In the rows, 128 means zero.
Facts:
sesto | σ flabak | Δ bitri | ρ e
griflu | Δ zepe | ρ d
flinik | Δ vaskul | ρ d
brefulak | σ turuve | η fogiplir,klustero | Δ samuk | ρ f
garadra | σ febim | Δ tavel | ρ c
tridrul | σ platel,rarelem | Δ drakogrir | ρ a
seremir | σ bisosuk,bregre | ρ f
kuflom | σ nogipok | ρ d
brubaskos | σ kadak | Δ broplofem | ρ f
brinus | η nepak,bitri,fitu,bravi | Δ bripa | ρ c
tredon | σ kuflom | η niston,kaplafluk,tralal,nepun,brubrun,gogrun | Δ nogipok | ρ e
fogiplir | σ skorir,grodrol,kibres | ρ a
zari | σ bistul | Δ budrir | ρ a
drakogrir | σ dore | ρ c
pludririk | Δ tremotril | ρ e
pliskuvus | σ plufon,raflifo,grozugra | Δ gedrul | ρ e
niston | Δ ridral | ρ d
grodrol | σ brubrun | ρ b
kleskomim | Δ gogrun | ρ e
flaluze | σ fogiplir | ρ b
kadak | Δ klustero | ρ c
bagror | ρ a
tavel | η briskatik,skabom | Δ brudris | ρ d
momik | σ bagror | Δ brefulak | ρ b
lituvur | σ vobron,kibres | Δ zizel | ρ c
miskar | σ flaplivo | ρ d
gogrun | σ breder | ρ e
brifel | η lukli,skeva | Δ kefol | ρ b
situbri | ρ b
pasti | σ bovi,febim | Δ lituvur | ρ e
klustero | σ rarelem | Δ skagi | ρ e
zasak | η zizel,bigrar | Δ nepun | ρ f
lukli | Δ breder | ρ b
stizu | σ drodrak,grozugra | Δ vagrar | ρ b
nopil | ρ c
skotom | σ fovol,rukon | Δ mefis | ρ a
vaskul | σ fogiplir | ρ a
fovol | η sestam,tupli,nepun,tutuvu,fitu | ρ d
zaflal | σ raflifo,fudak | ρ b
zavun | σ meklam | η vaskul,tezuk,brubrun,lamu,rukon,kefol | Δ vegrofik | ρ e
feruplen | η zizel | ρ a
bravi | Δ skabom | ρ a
fuva | σ grozugra | η nepak | ρ d
bakin | σ redrunin | ρ d
bregre | ρ f
rarelem | Δ tostik | ρ e
nogipok | σ miskar | ρ a
zerer | σ bisosuk | ρ a
skefil | ρ d
skabom | Δ tezuk | ρ f
brubrun | σ kibres | ρ e
vagrar | σ bura | Δ pludririk | ρ f
kibres | σ lamu | η vegrofik,broplofem | Δ sukles | ρ f
flabak | σ vobron,brudris | Δ pleta | ρ c
pleta | Δ mutrun | ρ d
korule | σ klusim,brubrun,lamu | η plufoskir,brunan | ρ c
platel | σ sukles | η skorir,raflifo | Δ brifel | ρ a
stesi | Δ flabak | ρ a
klusim | σ lamu | η gegi,rupil | ρ d
ribe | Δ keror | ρ d
buflok | σ bovi,brovik | Δ situbri | ρ b
ligras | σ muno | η pludririk,gronum | Δ meklam | ρ b
broplofem | σ kosol,pleta | Δ grobru | ρ a
triro | σ garadra,mefis | ρ f
vodrenuk | η vaskul,skotom,turuve,bisosuk,kleskomim,vagrar,vapel | ρ a
tralal | ρ f
briskatik | Δ zasak | ρ d
grodoven | η brunan | Δ kuflom | ρ a
ligrek | σ pliskuvus,nepun,kedil | η skofesam,brubrun,klustero,brebregrom | ρ d
flaplivo | σ brebregrom | ρ e
samuk | η nepak,zene,vegrofik,klustero,vapel | Δ brovik | ρ c
sener | σ pleta,ligras | ρ e
brudris | σ pasti | Δ rukon | ρ f
mefis | σ klusim,grodrol | Δ flemal | ρ e
kaplafluk | σ fudak,zegras | Δ mogol | ρ f
keror | η fogiplir,raflifo,bitri,broplofem | Δ tredon | ρ d
bisosuk | ρ c
bitri | σ bigrar,rupil,drakogrir,broplofem | Δ buflok | ρ a
potis | η kaplafluk,flabak,stizu,momik | Δ tupli | ρ c
vabis | σ flemal | η nopil,gronum,momik | ρ b
skagi | η sener,klustero,brebregrom,kleskomim | Δ kleskomim | ρ d
raflifo | Δ stizu | ρ c
zegras | η niston,bakin,tutuvu | Δ gremi | ρ a
bura | η fumon,flabak | ρ e
rinir | η kaplafluk,flaluze,flabak,stizu | ρ e
rukon | σ kosol | Δ tridrul | ρ c
meklam | σ zibus,fofum | Δ zibus | ρ c
gedrul | η skefil,situbri | Δ fitu | ρ c
tupli | σ ligras | Δ plufoskir | ρ a
budrir | σ zari,grozugra,miskar,zerer | Δ diples | ρ f
briflom | σ tupli,tradi,dasem | ρ f
sestam | ρ c
mutrun | σ flemal | Δ rarelem | ρ c
gronum | σ pasti | Δ lamu | ρ f
bodrak | η flaplivo,pliskuvus,lituvur | Δ rega | ρ e
fofum | η vegrofik,dasem,momik | ρ a
skofesam | σ breder | Δ zeskeron | ρ a
bistul | σ fovol,garadra,gronum | ρ f
mogol | σ pludririk | Δ flinik | ρ b
tostik | σ fogiplir,nepun | Δ pliskuvus | ρ b
tradi | σ sukles,drodrak | ρ c
kosol | σ fudak | η skofesam,bravi | ρ e
dore | ρ d
tova | η vaskul,meklam,bisosuk,seremir,vagrar | ρ c
grobru | σ fovol,pludririk | Δ pasti | ρ e
fudak | σ turuve,febim | η gegi,briskatik,vagrar | Δ gronum | ρ c
dasem | σ flaluze,kosol | Δ vapel | ρ b
plufon | σ bodrak | ρ d
vegrofik | σ bagror,zepe | Δ fumon | ρ e
lamu | σ rupil | Δ brinus | ρ a
tezuk | Δ griflu | ρ d
zizel | Δ skotom | ρ e
muno | σ dore,pludririk | η turuve,redrunin,bravi | ρ d
tutuvu | σ dasem | ρ b
nepak | σ nogipok | ρ c
brebregrom | σ turuve,brefulak | ρ d
sukles | η flaplivo,flinik,drodrak,zizel,bitri,flabak,briflom | Δ zari | ρ b
tremotril | Δ zene | ρ c
diples | η flinik,mefis | ρ e
bripa | σ meklam,miskar | Δ grodoven | ρ d
skorir | Δ ligras | ρ e
kedil | σ redrunin | ρ d
bigrar | Δ stesi | ρ e
bovi | σ sukles,pleta | η bregre,brebregrom | ρ e
rega | Δ raflifo | ρ f
plufoskir | Δ skorir | ρ f
vapel | σ fogiplir,tralal,fofum | Δ zavun | ρ e
brunan | σ brebregrom | ρ b
flemal | Δ drodrak | ρ d
febim | σ muno | η pleta,kefol | ρ e
breder | η tezuk,tutuvu | Δ platel | ρ a
redrunin | σ brinus | ρ d
vobron | σ brubrun,ligras | Δ zegras | ρ c
fitu | σ klusim,brubrun | Δ brubaskos | ρ b
ridral | σ flemal | ρ e
skeva | ρ d
noklo | σ kosol | ρ d
zene | σ zeskeron | Δ kaplafluk | ρ e
zibus | σ samuk,skabom | Δ kadak | ρ c
rupil | ρ a
turuve | σ grodoven,zeskeron | ρ d
zepe | η turuve,noklo | Δ vobron | ρ a
nepun | σ bigrar,situbri | Δ lukli | ρ e
brovik | σ zerer | ρ b
kefol | σ lamu | Δ bravi | ρ f
gegi | σ ribe | ρ e
fumon | Δ skofesam | ρ f
zeskeron | σ dore | Δ potis | ρ d
drodrak | σ dore,muno | Δ garadra | ρ b
grozugra | σ kosol,bitri,bodrak | ρ c
gremi | η tralal,skefil,zari | Δ ribe | ρ c

Known rows:
diples: [114 162 116 116 115 133 155 103 112 135 124 125 127 115 140 101 106 124
 124 141 141 130 141 146 131 106 101 117 125 149 102 178 182 138 127 117
  92 120 121 162 142 119 151 112 133  98]
fofum: [115 163 115 116 115 141 147 120 121 121 114 117 134 121 140  95 104 119
 139 125 142 136 156 164 144 102 100 111 129 142  99 200 166 130 145 112
  94 122 134 115 140 114 143 108 125 118]
grodrol: [132 130 127 111 135 127 126 125 156 117 117 124  93 115 124 130  92 139
 118 123 135 130 152 147 129 162 120 176 113 112 141 118  95 123 139 131
 148 120 149 136 122 127 126 112 111  95]
nepak: [142 130 116 110  90 121 120 104 155 125 138 122 106 121 127 128 109 128
 124 127 133 131 113 133 113 131 148 123 136 113 151 118  98 127 129 143
 153 123 126 112 123 121 124 120 111 108]
zegras: [107 164 113 111  81 115 143 101 118 170 164 106  95 126 120  97  81 142
 119 141 143 137 138 148 174 107  96 132 148 131 109 144 233 129 127 110
  89 114 118 217 210 141 166 108 110 124]
fitu: [141 176 180 117  91 138 122 169 121 115 113 122  89 114 133 152 125 167
 123 119 136 123 123 151 117 156  99 143 108 108 100 128  89 125 108 159
 159 109 162 125 118 129 123 140 107  79]
vodrenuk: [116 184 133 125  99 124 144 102 112 153 158 147 115 135 180  98 130 128
 118 167 144 129 152 143 138 109 100 117 110 116 140 157 180 158 138 119
  95 149 117 182 155 131 191 111 113 100]
zari: [141 123 114 111 137 128 120 107 140 119 118 119  99 116 117 139  93 125
 125 126 141 128 122 130 110 153 125 147 126 127 135 117 106 123 114 129
 141 113 126 126 123 153 121 127 134  98]
vagrar: [124 128 122 112 106 110 122 104 121 126 141 109 101 118 135 156  95 123
 121 125 143 133 124 134 111 156 108 156 136 122 175 118 139 126 116 147
 122 119 121 151 128 159 126 143 109  98]
brubaskos: [142 157 161 140  85 133 124 156 139 111 119 109  94 121 129 169 117 126
 126 119 137 126  93 133 107 143 103 121 125 111 116 130  95 132 105 160
 167 108 145 116 121 151 117 157 111  82]
noklo: [112 128 119 112 118 143 124 111 123 112 135 113 118 115 118 151  84 121
 125 126 137 132 119 128 111 140 124 162 109 129 141 116 133 128 106 156
 177 122 120 113 123 131 126 134 126 129]
tupli: [136 127 115 114 136 121 120 102 152 117 116 126 103 116 116 129  78 126
 125 125 141 140 118 133 124 160 130 175 114 126 151 114 152 122 120 122
 120 114 125 124 124 150 127 121 135 105]
stesi: [146 198 173 143 106 127 120 161 122 117 113 123  92 115 122 145 136 124
 120 115 135 125  97 134 114 149  98 119 111 107  93 155  93 149 112 147
 159 108 123 128 117 177 124 165 107  79]
drakogrir: [191 124 113 148 124 127 157 102 197 117 123 108 143 119 118 169  79 169
 146 177 142 125 100 133 104 113 110 120 111 108 216 121  85 127 106 133
 181 122 187 117 160 124 119 141 108  96]
skeva: [135 130 117 116 131 113 124 100 155 120 123 115 100 119 129 121  97 122
 123 131 138 137 101 133 112 133 116 132 130 112 113 119 120 126 125 129
 152 109 123 141 123 154 125 143 113  98]
vegrofik: [145 128 110 112 148 138 117 106 178 119 125 145 100 119 119 102  92 121
 128 126 138 154 102 136 127 138 147 142 126 142 117 126 134 124 136 121
 130 117 120 113 123 135 130 115 154 115]
feruplen: [112 160 113 116 115 126 169 105 114 124 113 108 141 116 129  98  91 122
 128 143 146 132 175 152 126 106 100 110 122 154 102 169 190 125 128 115
  90 119 123 187 136 136 136 112 129  94]
bistul: [131 126 115 111 111 118 125 113 161 126 126 112 102 116 122 142  92 123
 125 117 141 128 125 136 115 146 123 141 152 120 157 122 118 122 112 138
 140 118 125 118 121 153 124 135 124 100]

Rows:
No name comes twice in this set of rows, the named rows included.
[108 131 109 109 101 116 194 123 134 114 109 106 179 109 115  94  79 122
 136 123 142 171 197 187 128 106  98 109 161 170  91 180 203 122 147 108
 103 107 139 117 120 111 117 112 172 110] -> potis
[113 170 117 115 107 124 156  99 114 139 127 126 129 120 150 102 110 124
 123 149 146 127 162 148 133 108  98 116 120 133 111 169 181 140 134 112
  91 133 121 178 147 132 158 111 109  97] -> grodoven
[109 163 115 113  88 118 138 100 118 168 163 127 106 129 143  97  96 127
 120 157 146 133 139 145 169 107  99 119 131 130 119 148 229 132 142 112
  91 131 117 200 191 139 182 107 112 122] -> zepe
[140 157 155 132 118 169 122 166 123 110 117 110 105 118 123 161 102 124
 155 119 136 121 100 131 111 125 110 125 108 112 102 139  94 152 105 167
 202 117 119 109 120 138 124 124 110 122] -> broplofem
[127 126 111 116 141 131 122 105 153 131 131 123  91 117 112 121  80 123
 123 126 138 140 105 136 121 147 129 164 133 143 131 118 144 124 117 121
 128 108 122 133 125 154 123 118 155 101] -> gogrun
[112 140 109 113 135 140 183 143 121 114 112 111 159 114 113  94  76 125
 145 121 144 133 168 167 128 106 100 114 154 182  94 205 183 121 123 112
  94 109 136 147 125 115 120 114 190  94] -> rinir
[106 129 112 113  77 130 128 130 117 171 160 109  98 127 115  97  75 158
 125 126 144 131 130 162 194 103 101 129 170 164 119 159 215 123 108 112
  90 113 123 172 201 116 137 107 141 126] -> tredon
[112 150 110 110  77 130 137 125 120 174 183 110  95 124 133  90  88 145
 129 126 143 171 106 163 184 105  99 118 158 117  99 162 212 123 133 110
  96 113 123 146 220 116 166 105 111 143] -> keror
[162 131 114 115 133 149 118 109 186 140 163 163  91 126 122 100 116 122
 128 122 138 161  96 137 143 136 165 146 122 121 132 132 123 135 143 139
 126 123 119 109 128 124 160 106 123 133] -> klustero
[156 130 115 120 188 116 122  96 137 111 115 167 147 114 136 108 102 118
 119 174 138 149 178 131 113 176 156 116 111 125 106 116 150 128 201 149
 135 141 116 115 119 154 143 152 135 102] -> lukli

The same elements again, as new rows of numbers:
Known rows:
briflom: [139 101 128 118 122 114 122 132 126  89 130 131 111 164 142 108 129 124
 102 124 136 145 138 117 123 130  96 167 125 121]
zene: [118 111 110 102 124 116 123 119 106 104 158 100 115 144 158 101 118 116
 141 106 142 152 116 124  96 129  98 158 113 135]
gremi: [114 189 125  78 140 144 111 124 147  96 144 102 147  88 129 124 122 143
 210 142 129 138 136 159  76 135 160 113 161 114]
bigrar: [132 107 125 147 115  80  85 147 149 142  84 127 148 161 129 116 103 154
 138  98 138 129 114 148  87 158  48 125 178 133]
dasem: [152  75 148 141 103 101 133 176 136  99 119 165 115 100 134 103  99 151
  50  82 107 107  91  80 164 137 106 191 150 127]
klusim: [ 90 126 170  99 124 130 146 170 164  78 178 129  93 116 133 163 146 119
 144 118  99  94 151 159  82 154 158  83 161 108]
garadra: [136 131 143  93 104 133 145 121 128  94 167 121 140 125 152  81 146 113
 110 113 112 152 122 113 154 122 138 138  83 117]
bovi: [112 119 112 106 159 162 137 158 149  83 178  89 130  86  94 143 118 127
 137 139 143 122  97 105  83 124 115 152 146 124]
bripa: [137 117 122 104 105 112 126 145 130 114 142 113 126 148 131 108 121 123
 120 106 121 143 115 130 130 146 105 121 109 135]
flemal: [ 96 138 138  83 102 133 120 108 144 134 132 126 147 110 132  80 157 113
 101 119 110 160 132 137 146 131 133 148 119 121]
brovik: [152 125 118 107  93 118 148 128 127  97 123 134 131 123 141 111 123 124
 120  99 123 123 126 133 128 130 106 131 103 126]
tradi: [133 103 135 104 115 108 143 129 123  96 137 109 137 131 153 105 104 121
 123  96 107 140 116 129 130 135 117 131 116 130]
mogol: [119 117 111 120  96 105 136 109 113  96 137 113 119 127 170  99 111 118
 141  81 126 129 132 135 103 118 122 158 111 117]
rinir: [ 81 166 135 102 236 145  79 169 209  55 109 137  82  71 154  84 102 147
  88 182 165 159 147 194 112 106  85 111 165 153]
rupil: [104 151 127 110  85 116 129 122 132 132 105 143 156 112 138  97 121 133
 116  90 118 124 138 156 117 142 112 139 136 118]
stizu: [110 116 118 110 143 104 119 132 112  81 120 127  89  97 194  85  93 126
 114  98 139 140 127 144 105 109  90 157 117 135]
situbri: [126 153 122 110  85 127 138 118 140 120 104 144 158 122 133  95 135 135
 124 106 130 132 132 147 128 133 107 143 139 117]
vabis: [122 154 116 116 168 141 124 167 172  52 152 130  97  62 137 115 100 124
 123 139 143 107 131 161 103 107 112 127 137 136]

Rows:
No name comes twice in this set of rows, the named rows included.
[117 111 150 130 132 124 111 145 184 122 107 152 151 158 108  82 143 128
  52 127 136 135 133 133 155 138  68 165 152 124] -> fumon
[100 144 119  63 108 124 122  93 110 131  91 108 140 134 144 106 128 135
 178 114 132 158 136 167 102 138 121 131 131 134] -> ribe
[147 103 141 131 180  89  97 169 150  71  75 129  98 130 170 117  54 146
 117 104 151 158 116 184 104 126  54  90 133 163] -> flabak
[136 135 124  94  81 117 144 125 112 101 146 140 125 105 144  97 131 117
 117  89 101 119 132 116 144 130 132 155 110 115] -> skotom
[120 110  88 105 116 134 140 139 117 124 157  91 146 127  94 116 119 109
 123  87 151 145  88 115 112 123  92 133  77 152] -> brebregrom
[140 116 102 125 107  87 110 143 141 132  68 131 162 122 128 117  94 146
 136  72 130 114 112 172  87 145  63 129 160 124] -> stesi
[150 109 124 111  94 117 169 142 154  85 119 131 145 123 133 115 115 112
  90  84 108 101 116 133 157 147  96 134 121 107] -> tupli
[ 79 160 131 119 167 119  70 151 153 110 169 113 112  93 134 102 131 149
 140 136 139 123 144 135  70 133 123 153 186 117] -> bodrak
[140 120 133 102 144 138 126 164 114  64 172  98 106  80 108 144 127 169
 160 148 126 100  95  55 103 130 176 186 181 111] -> kosol
[178 153 137 121 113 108  87 175 181  72 202  92 134  96 115 123 134 137
 196 117 113  84 144 102 102 154 184 108 150  97] -> fudak
[116 128 140  77 112 146 176  93 131  70 159 106 152 119 179  74 143  80
 103 129  92 148 131 119 171 121 157 150  99  83] -> drakogrir
[108 193 132 113 184 139  82 170 196  62 128 132 113  49 147  92 106 137
 139 152 148 118 156 176 106 118 122 118 169 121] -> sukles
[138 127 143  86 109 130 146 124 158 124  79 133 177 130 110 116 131 131
 120 122 117 156 109 152 149 146 106 120 136 126] -> kadak
[ 75 171 125 124 130 128  91 150 158 114 178 122 139  77 136  95 130 136
 144 110 129 104 145 147  83 126 131 147 166 117] -> brifel

Now the same elements, written a new way:
Known rows:
keror: [ 62 117 178 143  99 137 167 109 112 170  43 123  88 113  85  55 125 110
 162 128 181  95 136 184 157 113 175 119  97 145 204 100 106 118 141 123
 155  99 131 109  96]
rinir: [119  72  81 107 141 118  85  61 176 165  13  72 114 139 157 123 119 133
 155 103 166 107 134 188 161  81 159 142  78  76 203 102 141  79 110  94
 107 170 129 135  58]
kaplafluk: [138  91 160  83 122 113 120  66 127 123  62 120 127 129 137 125  93 149
 151  98 155 118 140 178 127 118 173 129  74 129 181 149 117  91  99 100
  82 155 162  96 129]
flaluze: [112 107 149  97 136 112 120  90 118 162  81 134 153 127 136 136 109 146
 118 116 101 125  96 128 122 133 105  87 120  90 159 132 152 116  93 105
 103 144 174 120 121]
triro: [113 128 148 104 127 144 138 115 119 118 109 135 144 108 129 131 110 127
 126 126 119 133 117 150 103 128 118 107  92 151 134 149 119 148  98 103
 114 142 154 112 158]
rukon: [ 73  69 171 104  83 130 107 146 172  64 130 140 134  70 106 115  87 175
 121 118 119 109 103 115 146 157  68  56 127 146 125 166 167  86 117 143
 177 168 186 102 174]
klusim: [ 73 103  90 166  74 168 161  87 142 164  87 108 155 148  92  62 119 169
  91 162 134 102  79 102  90  78 137 139 147 174 150 110 110 103 129  96
 157 161 147  66  96]
kadak: [ 86 140 141  90 143 134 111 148 147 128  89 101 129  93 142 123 152  79
 143 146  90 124  92 180 142 111  73  83 165 125 132 161 153 142  89 113
 159 115 161 117 156]
skabom: [ 96 142 142  79 109 135 151 122 127 126 116 132 116 133 108 130  96 104
 120 130 136 131 143 123  89 142 118 128  75 156 167 164  88 147 129 106
  89 155 152  99 167]
bravi: [ 89 151 140 128 106 150 174 131 131 144 122 146 109 126 110 135 112 139
 113 149 151 139 141  79  97 159 112 119  86 124 158 144  85 159 160 108
 103 142 141 125 140]
ligras: [109  83  82 171 107 170 108 145 160 172  34  86 188  81 137  57 167 154
 153 141 139 106  80 176 153  78  74 133 145 129 139 113 161  94 111  96
 175 107 124 140  73]
tupli: [109 112 101 126 126 157 118 148 147 144  96 117 181  90 157 122 139 117
 124 152  96 152  89 140 118  96  74 106 149 116 100 148 151 145 102  92
 164 113 157 124 117]
grodrol: [ 97 112 166 106 127 130 131 117  99 158 100 139 165 124 134 121 120 143
 101 116 109 123  76 101 101 115  90  99 125  92 163 134 140 148  95 100
  98 154 164  84 136]
pasti: [121 148 137 134 138 141 132 109 103 146  88 141 155  81 130 140 103 159
 125 119  86 122 103 114 119 149  88  78  99 133 135 111 144 124 111 109
 106  97 138 129 140]
skofesam: [105 153 117 160 151 158 135 132 154 126 108 118 161  74 162 127 176 114
 123 181 121 158 111 112 134 122  65  96 154 115 100 138 153 173 100  89
 183 116 155 147 101]
gogrun: [ 80 110 161  87 108 143 108 140 129 156  56 122 144  67 150 109 135  94
 148 119  83 106  75 178 157 110  80  61 160  96 151 139 167 133  99 104
 178  84 153 120 162]
dore: [113 147 125 104 141 134 110 144 135 153 124 106 143 101 140 133 107  97
 121 134 101 114  95 141 145 105  75 118  85 132 113 155 115 157 135 135
  91 118 137  93 128]
nepun: [144 144  96 152 149 123 133 102 152 145 122 134 144 148 132 153 102 177
  79 118 134 175 147  73  71 156  83 121  73 134 130 123 117 111 141  94
  86 163 147 110  99]

Rows:
No name comes twice in this set of rows, the named rows included.
[109  96  92  97  94 141 100 133 163 140  81 111 133 126 119 142  97 122
 114 116  86 125  90 134 121 126  78 120 103  97 181 138 136  86 144 120
  99 155 138  90 145] -> zizel
[139  89 150  93 129 111 113  82 116 158  81 114 134 132 142 133 100 160
 124  99 142 119 118 142 129 134 132 111  74  84 184 138 137  91 106 109
  77 145 152 113 104] -> stizu
[ 71  99 144 114  68 153 169 119 117 159  48 114  92 137  74  57 111 132
 162 124 145  90 111 178 145 118 153 131 108 160 202 119 100 104 146 117
 129 131 143 113 132] -> gremi
[ 83  99 135 169 134 149 125  87 162 154  26  79 106 112 151  95 171 118
 154 145 182 103 147 182 155  93 145 135  86  94 182 103 122  91 117  99
 162 152 124 142  65] -> fofum
[ 76 105 189  70  73 141 163 107  65 150  61 172 113  75  76  94  91 131
 168 106  73 100 103 176 134 150 170  71  85 115 192 129 114 144 119 109
 102  75 165  92 167] -> nogipok
[ 91 142  72 146 122 145 169  92 153 175  52  84 115 147 121  71 166 106
 140 160 164 105 135 148 125 100 137 142 149 178 153 120 102 113 120 104
 138 140 148 147  72] -> gedrul
[ 94 101 138 115 116 142 130 119 149 147 102 119 148 108 153 114 117 137
 133 131 136 130 115 147 124 124  99 103 117 101 126 142 148 136 108  99
 146 129 160 123 118] -> bitri
[111 136  95 187 106 161 163  90 158 148  98 117 120 135 108 110 128 173
 118 153 177 121 155  82 116 144 129 145  82 163 156 103  93  96 163  93
 127 161 131 146  69] -> platel
[ 73  89 107 124  64 177 184 127 123 165  60 123  98 139  64  61 116 139
 158 140 134  92 119 156 123 139 161 136  91 150 194 116  86  94 166 109
 152 125 135 114 134] -> zegras
[ 70 106  94 157  66 190 114 154 172  75 109 119 110  76  60 102 108 174
 126 189 106  99  94 122 147 128  76 134 116 163 181 115 104  82 172 138
 183 172 124  93 141] -> tavel
[ 84 138  77 184 104 183 160 119 179 157  82  89 151 130 124  85 182 164
 112 189 124 121 115  94 117 113  68 137 168 170 118 103 148 104 139  93
 187 152 117 152  75] -> zavun
[ 82 119 163 113  65 148 171 117  90 146 111 157 132 117  83 111  90 162
 130 123 100 109 100  93  79 164 127 117  86 151 175 139  96 146 152 103
  92 142 155  94 181] -> vaskul
[105 125 152  97 144 137 111 126 127 126 109 130 155 109 118 129 108 134
 107 127 108 121  87 135 121 113  88  91 129 138 148 149 138 132  95 101
  98 160 162  75 158] -> lituvur

